Below is a small trained network, with its code and all its weights. Each question gives an input and a target symbol and asks what happens when units are switched off, that is, made to give their printed mean instead of their output.

import numpy as np


def w(rows, s, z=0):
    codes = np.array(rows[::2]) - 128.0
    scale = np.full(codes.shape[1], s)
    scale[-1] = z or s
    return codes * scale


def norm(h):
    return h / np.sqrt((h * h).mean(-1, keepdims=True) + 1e-5)


def f(y):
    return np.maximum(y, 0)


def softmax(a):
    e = np.exp(a - a.max(-1, keepdims=True))
    return e / e.sum(-1, keepdims=True)


def log_softmax(a):
    a = a - a.max(-1, keepdims=True)
    return a - np.log(np.exp(a).sum(-1, keepdims=True))


def net(x, mask):
    ids = ['ΓΠΣΩαεζηλμτψ'.index(c) for c in x.split()]
    T = len(ids)
    res = E[ids] + P[:T]
    u = 0
    for l in range(3):
        q, k, v = (norm(res) @ M[l].T for M in (Q, K, V))
        z = softmax(np.where(np.tri(T) > 0, q @ k.T / 2**0.5, -1e9)) @ v
        res = res + np.where(mask[u], z, O[l][:, -1]) @ O[l][:, :-1]
        u += 1
        y = f(norm(res) @ A[l][:, :-1].T + A[l][:, -1])
        res = res + np.where(mask[u : u + 4], y, B[l][:, -1]) @ B[l][:, :-1]
        u += 4
    return log_softmax(norm(res)[-1] @ U[:, :-1].T + U[:, -1])


Q, K, V, O, A, B = {}, {}, {}, {}, {}, {}
E = w([
[254,6,173,85],'Γ',
[127,152,145,106],'Π',
[121,115,118,126],'Σ',
[158,145,113,116],'Ω',
[105,109,97,119],'α',
[169,132,113,141],'ε',
[135,155,151,99],'ζ',
[150,132,136,116],'η',
[169,124,82,145],'λ',
[151,120,180,118],'μ',
[110,131,111,80],'τ',
[125,142,139,72],'ψ',
],0.026)
P = w([
[136,46,164,135],'0',
[185,101,2,101],'1',
[185,129,125,110],'2',
[186,135,122,114],'3',
[187,137,123,106],'4',
[143,126,138,130],'5',
[134,125,139,142],'6',
],0.0061)
Q[0] = w([
[80,145,143,252],'L0H0',
[153,42,135,95],'L0H0',
],0.016)
K[0] = w([
[1,252,145,190],'L0H0',
[166,119,153,35],'L0H0',
],0.012)
V[0] = w([
[112,190,67,127],'L0H0',
[156,123,124,1],'L0H0',
],0.0075)
O[0] = w([
[211,87,94,51,56],'L0H0',
[130,253,3,156,253],'L0H0',
],0.0034,0.0066)
A[0] = w([
[193,112,150,206,75],'L0N0',
[53,143,184,123,92],'L0N1',
[91,149,181,67,10],'L0N2',
[166,5,138,126,1],'L0N3',
],0.013,0.00096)
B[0] = w([
[110,119,65,21,223],'L0N0',
[157,180,67,58,166],'L0N1',
[74,176,162,155,254],'L0N2',
[245,203,129,67,217],'L0N3',
],0.011,0.0046)
Q[1] = w([
[86,89,100,92],'L1H0',
[108,3,116,220],'L1H0',
],0.013)
K[1] = w([
[138,163,86,120],'L1H0',
[13,248,135,125],'L1H0',
],0.013)
V[1] = w([
[2,149,174,152],'L1H0',
[163,47,230,212],'L1H0',
],0.0079)
O[1] = w([
[129,149,79,15,12],'L1H0',
[198,254,88,91,25],'L1H0',
],0.0079,0.011)
A[1] = w([
[156,152,218,95,4],'L1N0',
[151,42,29,100,228],'L1N1',
[63,127,204,174,59],'L1N2',
[151,255,53,232,143],'L1N3',
],0.0096,0.0027)
B[1] = w([
[99,199,73,169,160],'L1N0',
[135,139,250,178,214],'L1N1',
[193,150,171,127,254],'L1N2',
[41,123,253,107,170],'L1N3',
],0.011,0.0068)
Q[2] = w([
[154,128,3,111],'L2H0',
[153,127,166,198],'L2H0',
],0.022)
K[2] = w([
[71,130,248,184],'L2H0',
[138,67,113,13],'L2H0',
],0.018)
V[2] = w([
[250,250,129,221],'L2H0',
[130,50,177,205],'L2H0',
],0.02)
O[2] = w([
[132,144,54,223,252],'L2H0',
[107,2,164,147,82],'L2H0',
],0.019,0.0044)
A[2] = w([
[102,198,4,167,101],'L2N0',
[201,139,158,186,216],'L2N1',
[138,170,92,52,1],'L2N2',
[114,211,217,122,105],'L2N3',
],0.022,0.0048)
B[2] = w([
[121,10,118,30,248],'L2N0',
[152,243,168,114,240],'L2N1',
[135,131,167,252,157],'L2N2',
[52,134,29,164,207],'L2N3',
],0.023,0.014)
U = w([
[199,174,143,97,255],'Γ',
[68,210,103,167,120],'Π',
[189,89,30,195,140],'Σ',
[113,80,208,173,117],'Ω',
[139,75,178,200,134],'α',
[157,165,180,228,125],'ε',
[86,206,87,170,128],'ζ',
[137,83,217,85,115],'η',
[166,129,141,249,92],'λ',
[180,175,42,7,96],'μ',
[112,95,209,76,95],'τ',
[58,198,175,11,139],'ψ',
],0.015,0.0085)

Each question gives the input, a string of symbols that net reads in full, and the target symbol t.
The units are the heads (2 rows each of Q, K, V and O) and the neurons (one row each of A and B). Each row of codes is followed by its name. A weight is (code - 128) times the scale printed after its matrix; where a second scale follows, it is the last column's (O, A, B and U).
mask holds one flag per unit, layer by layer, with each layer's heads first. A switched-off unit (its flag False) gives its mean, the last column of its rows in O or B, instead of its output. The means were averaged over made-up inputs and are rounded, as every weight is.
A unit's drop is (log p(t) with every unit on - log p(t) with that unit switched off) / (log p(t) with every unit on - log p(t) with every unit switched off).
The circuit of an input: a set's keep is (log p(t) with only the set's units on - log p(t) with every unit switched off) / (log p(t) with every unit on - log p(t) with every unit switched off). Starting from the 12 units with the biggest drops (on a tie, the unit counted first), units are removed one at a time, each time the one whose removal leaves the highest keep (on an exact tie, the one counted first), for as long as the keep stays at least 0.8.
units of the circuit, in order: the units of the circuit, biggest drop first
top k neurons: the k neurons with the biggest drops, biggest first
k most important neurons of layer l: the k neurons of layer l with the biggest drops, biggest first
input α μ μ μ α α ψ, target α: units of the circuit, in order -> [L2H0]
input Σ ψ Π Π Γ λ, target λ: units of the circuit, in order -> [L0N3 L2H0 L2N3]
input Π Σ ψ Ω ψ Π, target Π: top 3 neurons -> [L1N1 L0N2 L0N0]
input Σ μ Σ Σ, target Σ: top 3 neurons -> [L1N1 L0N3 L2N0]
input μ ψ Σ, target μ: top 2 neurons -> [L0N1 L0N0]
input Γ η Σ, target Σ: units of the circuit, in order -> [L2H0 L1H0]
input η ψ ψ ψ ψ μ, target η: top 2 neurons -> [L0N0 L1N1]
input Π μ ζ Ω ψ η, target Π: top 2 neurons -> [L1N1 L0N2]
input μ μ λ ψ τ, target μ: 3 most important neurons of layer 0 -> [L0N3 L0N0 L0N1]
input ψ Π ψ Σ λ, target ψ: units of the circuit, in order -> [L1H0 L2H0 L0N2]
input ε η ζ τ α Π, target ε: top 4 neurons -> [L0N0 L0N3 L1N1 L1N2]
input η ψ Σ μ μ ψ, target η: top 2 neurons -> [L0N2 L0N0]
input Γ τ ε, target ε: 2 most important neurons of layer 2 -> [L2N3 L2N1]
input Σ Σ λ η, target Σ: most important neuron of layer 2 -> [L2N0]
input α Π ζ Σ Σ Σ Γ, target Γ: 2 most important neurons of layer 2 -> [L2N1 L2N3]
input ζ α η Σ ε μ, target ζ: 3 most important neurons of layer 0 -> [L0N3 L0N0 L0N2]
input Π ζ λ Σ ψ, target Π: top 4 neurons -> [L1N1 L0N2 L0N0 L2N3]
input ζ ψ ψ η ψ ψ, target ζ: top 3 neurons -> [L1N1 L0N3 L0N0]
input λ ψ Ω ψ ψ ψ ψ, target λ: 2 most important neurons of layer 1 -> [L1N1 L1N2]
input ψ ψ Σ Γ, target Γ: units of the circuit, in order -> [L0N3]
input η ζ Ω Σ, target η: units of the circuit, in order -> [L2H0 L0N0]
input Σ ε τ, target Σ: top 2 neurons -> [L1N1 L0N3]
